Below are the code and all the weights of a small trained network. Each question names an input and a target symbol and asks about switching units off, where a switched-off unit gives its printed mean instead of its output.

import numpy as np


def w(rows, s, z=0):
    codes = np.array(rows[::2]) - 128.0
    scale = np.full(codes.shape[1], s)
    scale[-1] = z or s
    return codes * scale


def norm(h):
    return h / np.sqrt((h * h).mean(-1, keepdims=True) + 1e-5)


def f(y):
    return np.maximum(y, 0)


def softmax(a):
    e = np.exp(a - a.max(-1, keepdims=True))
    return e / e.sum(-1, keepdims=True)


def log_softmax(a):
    a = a - a.max(-1, keepdims=True)
    return a - np.log(np.exp(a).sum(-1, keepdims=True))


def net(x, mask):
    ids = ['ΛΞΩβγδεζηθπστφ'.index(c) for c in x.split()]
    T = len(ids)
    res = E[ids] + P[:T]
    r = norm(res)
    for j in range(3):
        rows = slice(2 * j, 2 * j + 2)
        q, k, v = (r @ M[0][rows].T for M in (Q, K, V))
        z = softmax(np.where(np.tri(T) > 0, q @ k.T / 2**0.5, -1e9)) @ v
        o = O[0][rows]
        res = res + np.where(mask[j], z, o[:, -1]) @ o[:, :-1]
    y = f(norm(res) @ A[0][:, :-1].T + A[0][:, -1])
    res = res + np.where(mask[3:19], y, B[0][:, -1]) @ B[0][:, :-1]
    return log_softmax(norm(res)[-1] @ U[:, :-1].T + U[:, -1])


Q, K, V, O, A, B = {}, {}, {}, {}, {}, {}
E = w([
[105,117,140],'Λ',
[97,124,139],'Ξ',
[95,125,139],'Ω',
[96,125,140],'β',
[160,101,252],'γ',
[174,110,114],'δ',
[97,120,138],'ε',
[105,122,141],'ζ',
[105,117,138],'η',
[96,121,137],'θ',
[110,132,143],'π',
[132,171,142],'σ',
[101,119,138],'τ',
[101,125,140],'φ',
],0.031)
P = w([
[23,214,2],'0',
[35,190,182],'1',
[34,159,179],'2',
[56,143,179],'3',
[65,141,169],'4',
[84,125,179],'5',
[90,126,160],'6',
[97,118,161],'7',
[109,122,163],'8',
[118,115,155],'9',
[120,117,157],'10',
[127,106,160],'11',
[136,97,166],'12',
],0.0046)
Q[0] = w([
[73,113,250],'H0',
[145,173,90],'H0',
[34,139,105],'H1',
[27,182,58],'H1',
[149,133,80],'H2',
[66,67,147],'H2',
],0.014)
K[0] = w([
[122,107,248],'H0',
[89,141,87],'H0',
[86,147,87],'H1',
[89,150,53],'H1',
[165,138,119],'H2',
[128,67,134],'H2',
],0.016)
V[0] = w([
[166,121,156],'H0',
[254,36,242],'H0',
[116,108,94],'H1',
[73,101,194],'H1',
[115,218,220],'H2',
[185,227,148],'H2',
],0.0078)
O[0] = w([
[136,125,182,108],'H0',
[196,167,191,73],'H0',
[147,175,115,126],'H1',
[142,82,255,139],'H1',
[209,107,113,253],'H2',
[176,72,145,124],'H2',
],0.0096,0.0027)
A[0] = w([
[85,122,66,235],'N0',
[91,123,168,203],'N1',
[107,200,137,127],'N2',
[174,186,126,3],'N3',
[141,92,132,92],'N4',
[8,97,130,243],'N5',
[125,131,124,81],'N6',
[147,84,123,133],'N7',
[145,68,117,117],'N8',
[65,186,76,28],'N9',
[117,151,138,44],'N10',
[125,127,127,82],'N11',
[86,179,122,172],'N12',
[101,170,127,90],'N13',
[150,185,110,170],'N14',
[144,25,106,95],'N15',
],0.016,0.003)
B[0] = w([
[116,118,214,169],'N0',
[187,112,45,187],'N1',
[2,150,120,147],'N2',
[157,72,84,159],'N3',
[98,178,166,137],'N4',
[162,78,133,247],'N5',
[134,125,130,128],'N6',
[104,98,157,147],'N7',
[67,134,168,147],'N8',
[41,97,189,153],'N9',
[117,117,120,130],'N10',
[150,124,119,128],'N11',
[56,54,244,161],'N12',
[68,127,155,141],'N13',
[189,69,121,164],'N14',
[32,183,154,155],'N15',
],0.0082,0.012)
U = w([
[107,195,145,87],'Λ',
[105,174,116,36],'Ξ',
[109,182,138,61],'Ω',
[98,169,79,43],'β',
[97,169,93,46],'γ',
[124,208,175,72],'δ',
[87,165,91,41],'ε',
[99,149,83,1],'ζ',
[118,187,149,60],'η',
[232,60,115,223],'θ',
[115,198,156,75],'π',
[105,171,112,34],'σ',
[7,58,176,218],'τ',
[107,157,97,18],'φ',
],0.011,0.0048)

Each question gives the input, a string of symbols that net reads in full, and the target symbol t.
The units are the heads (2 rows each of Q, K, V and O) and the neurons (one row each of A and B). Each row of codes is followed by its name. A weight is (code - 128) times the scale printed after its matrix; where a second scale follows, it is the last column's (O, A, B and U).
mask holds one flag per unit, heads first, then neurons. A switched-off unit (its flag False) gives its mean, the last column of its rows in O or B, instead of its output. The means were averaged over made-up inputs and are rounded, as every weight is.
A unit's drop is (log p(t) with every unit on - log p(t) with that unit switched off) / (log p(t) with every unit on - log p(t) with every unit switched off).
The circuit of an input: a set's keep is (log p(t) with only the set's units on - log p(t) with every unit switched off) / (log p(t) with every unit on - log p(t) with every unit switched off). Starting from the 12 units with the biggest drops (on a tie, the unit counted first), units are removed one at a time, each time the one whose removal leaves the highest keep (on an exact tie, the one counted first), for as long as the keep stays at least 0.8.
units of the circuit, in order: the units of the circuit, biggest drop first
k most important neurons: the k neurons with the biggest drops, biggest first
heads that matter: for each layer, one digit per head in row order, 1 if its drop is at least 0.15 and else 0, layers parted by /
drop of u: that unit's drop, to one decimal
input η ε ζ π δ Λ π, target θ: units of the circuit, in order -> N1, N5
input δ π π β σ δ δ π, target θ: heads that matter -> 010
input π Λ δ δ Λ δ δ σ δ σ π δ Λ, target θ: most important neuron -> N1
input β Ξ τ θ τ ζ Ξ τ τ, target θ: units of the circuit, in order -> N5, N1
input σ δ π Ξ ζ δ ζ σ δ ζ, target θ: heads that matter -> 011
input δ ζ φ σ δ ζ δ δ ζ φ, target θ: heads that matter -> 010
input Λ ζ Ξ δ δ ζ δ ζ δ Λ, target θ: heads that matter -> 011
input δ δ δ δ τ π σ Ξ β δ π β, target θ: units of the circuit, in order -> N5, N1
input Ξ ζ δ, target τ: heads that matter -> 110
input δ γ δ δ σ η δ ζ σ π η δ σ, target θ: heads that matter -> 001
input ε ε δ Ω θ δ π π Ω ζ Λ σ θ, target θ: heads that matter -> 011
input δ σ σ δ γ δ δ, target τ: heads that matter -> 010
input π τ σ Λ Ξ Ω δ σ φ σ φ, target θ: heads that matter -> 011
input γ π σ, target θ: drop of H2 -> 1.0
input δ ε ζ δ σ σ η δ ζ σ τ π η, target θ: drop of N5 -> 0.3
input δ ζ Λ Λ σ ζ, target θ: drop of N5 -> 0.4
input η δ ζ δ δ ζ Ξ σ δ ζ ε φ η, target θ: drop of N9 -> 0.2
